Below are the code and all the weights of a small trained network. Each question names an input and a class and asks about switching units off, where a switched-off unit gives its printed mean instead of its output.

import numpy as np


def w(rows, s, z=0):
    codes = np.array(rows[::2]) - 128.0
    scale = np.full(codes.shape[1], s)
    scale[-1] = z or s
    return codes * scale


def f(y):
    return y / 2 * (1 + np.tanh(0.7978845608 * (y + 0.044715 * y**3)))


def log_softmax(a):
    a = a - a.max(-1, keepdims=True)
    return a - np.log(np.exp(a).sum(-1, keepdims=True))


def net(x, mask):
    res = np.array(x, float).reshape(1, 8) / 4 @ E
    y = f(res @ A[0][:, :-1].T + A[0][:, -1])
    res = res + np.where(mask, y, B[0][:, -1]) @ B[0][:, :-1]
    return log_softmax(res[-1] @ U[:, :-1].T + U[:, -1])


A, B = {}, {}
E = w([
[108,118,152,70,154,82],'x0',
[88,176,89,82,254,21],'x1',
[143,87,83,126,134,141],'x2',
[74,178,182,12,144,93],'x3',
[166,102,78,130,162,99],'x4',
[3,138,46,106,188,136],'x5',
[109,120,149,138,84,173],'x6',
[235,91,195,112,150,68],'x7',
],0.0078)
A[0] = w([
[113,147,130,83,103,90,64],'N1',
[192,103,199,143,94,24,110],'N2',
[102,113,137,121,90,82,55],'N3',
[193,190,122,215,166,78,191],'N4',
[237,137,147,163,180,141,172],'N5',
[100,195,170,68,128,152,88],'N6',
[99,194,124,129,119,119,37],'N7',
[165,120,207,118,153,113,21],'N8',
[109,170,38,95,187,50,139],'N9',
[2,77,33,207,151,198,101],'N10',
[106,167,149,116,117,130,10],'N11',
[52,125,109,121,198,91,34],'N12',
[181,99,48,112,167,33,205],'N13',
[163,144,170,88,124,119,20],'N14',
[240,101,211,158,151,140,108],'N15',
[164,99,108,141,124,138,2],'N16',
],0.0085,0.005)
B[0] = w([
[128,174,226,80,57,106,137],'N1',
[187,118,193,153,38,214,187],'N2',
[139,170,150,121,66,132,118],'N3',
[168,38,28,119,168,154,190],'N4',
[233,15,105,140,116,187,192],'N5',
[64,179,249,105,74,25,163],'N6',
[76,182,158,89,18,72,132],'N7',
[195,242,223,164,56,207,140],'N8',
[129,89,88,78,161,136,236],'N9',
[254,71,51,141,25,198,255],'N10',
[199,142,189,57,73,156,121],'N11',
[124,164,172,121,79,60,186],'N12',
[148,63,51,173,196,173,226],'N13',
[223,241,202,132,53,122,130],'N14',
[225,126,109,139,13,227,197],'N15',
[190,184,253,125,52,124,125],'N16',
],0.0069,0.0094)
U = w([
[131,29,29,73,234,123,140],'0',
[65,197,200,42,165,117,3],'1',
[250,117,125,177,2,178,172],'2',
],0.0082,0.0055)

Each question gives the input, the list of numbers given to net, and the class t.
The units are the neurons (one row each of A and B). Each row of codes is followed by its name. A weight is (code - 128) times the scale printed after its matrix; where a second scale follows, it is the last column's (A, B and U).
mask holds one flag per neuron, in row order. A switched-off neuron (its flag False) gives its mean, the last column of its row in B, instead of its output. The means were averaged over made-up inputs and are rounded, as every weight is.
A unit's drop is (log p(t) with every unit on - log p(t) with that unit switched off) / (log p(t) with every unit on - log p(t) with every unit switched off).
The circuit of an input: a set's keep is (log p(t) with only the set's units on - log p(t) with every unit switched off) / (log p(t) with every unit on - log p(t) with every unit switched off). Starting from the 12 units with the biggest drops (on a tie, the unit counted first), units are removed one at a time, each time the one whose removal leaves the highest keep (on an exact tie, the one counted first), for as long as the keep stays at least 0.8.
circuit, biggest first: the units of the circuit, biggest drop first
top k neurons: the k neurons with the biggest drops, biggest first
drop of u: that unit's drop, to one decimal
input [0,5,-4,-4,3,6,4,-6], class 2: circuit, biggest first -> N10
input [5,-1,1,-6,2,-2,-6,-8], class 0: circuit, biggest first -> N15; N2
input [-6,-2,1,-6,2,5,-8,0], class 0: top 3 neurons -> N15; N2; N4
input [0,-2,5,7,0,2,-6,1], class 1: top 3 neurons -> N10; N4; N5
input [1,6,0,-6,-5,4,0,-7], class 2: top 2 neurons -> N10; N12
input [-3,0,6,-7,1,6,-4,2], class 0: top 3 neurons -> N15; N2; N13
input [3,3,-4,-3,1,-2,3,-8], class 0: top 3 neurons -> N15; N2; N8
input [8,8,0,3,4,-1,8,-4], class 1: drop of N1 -> 0.1
input [6,-4,-7,7,8,3,3,-7], class 1: drop of N9 -> 0.0
input [5,6,-4,5,8,-7,6,-5], class 1: drop of N6 -> 0.1
input [-5,-7,7,3,8,8,-2,3], class 0: drop of N15 -> 1.2
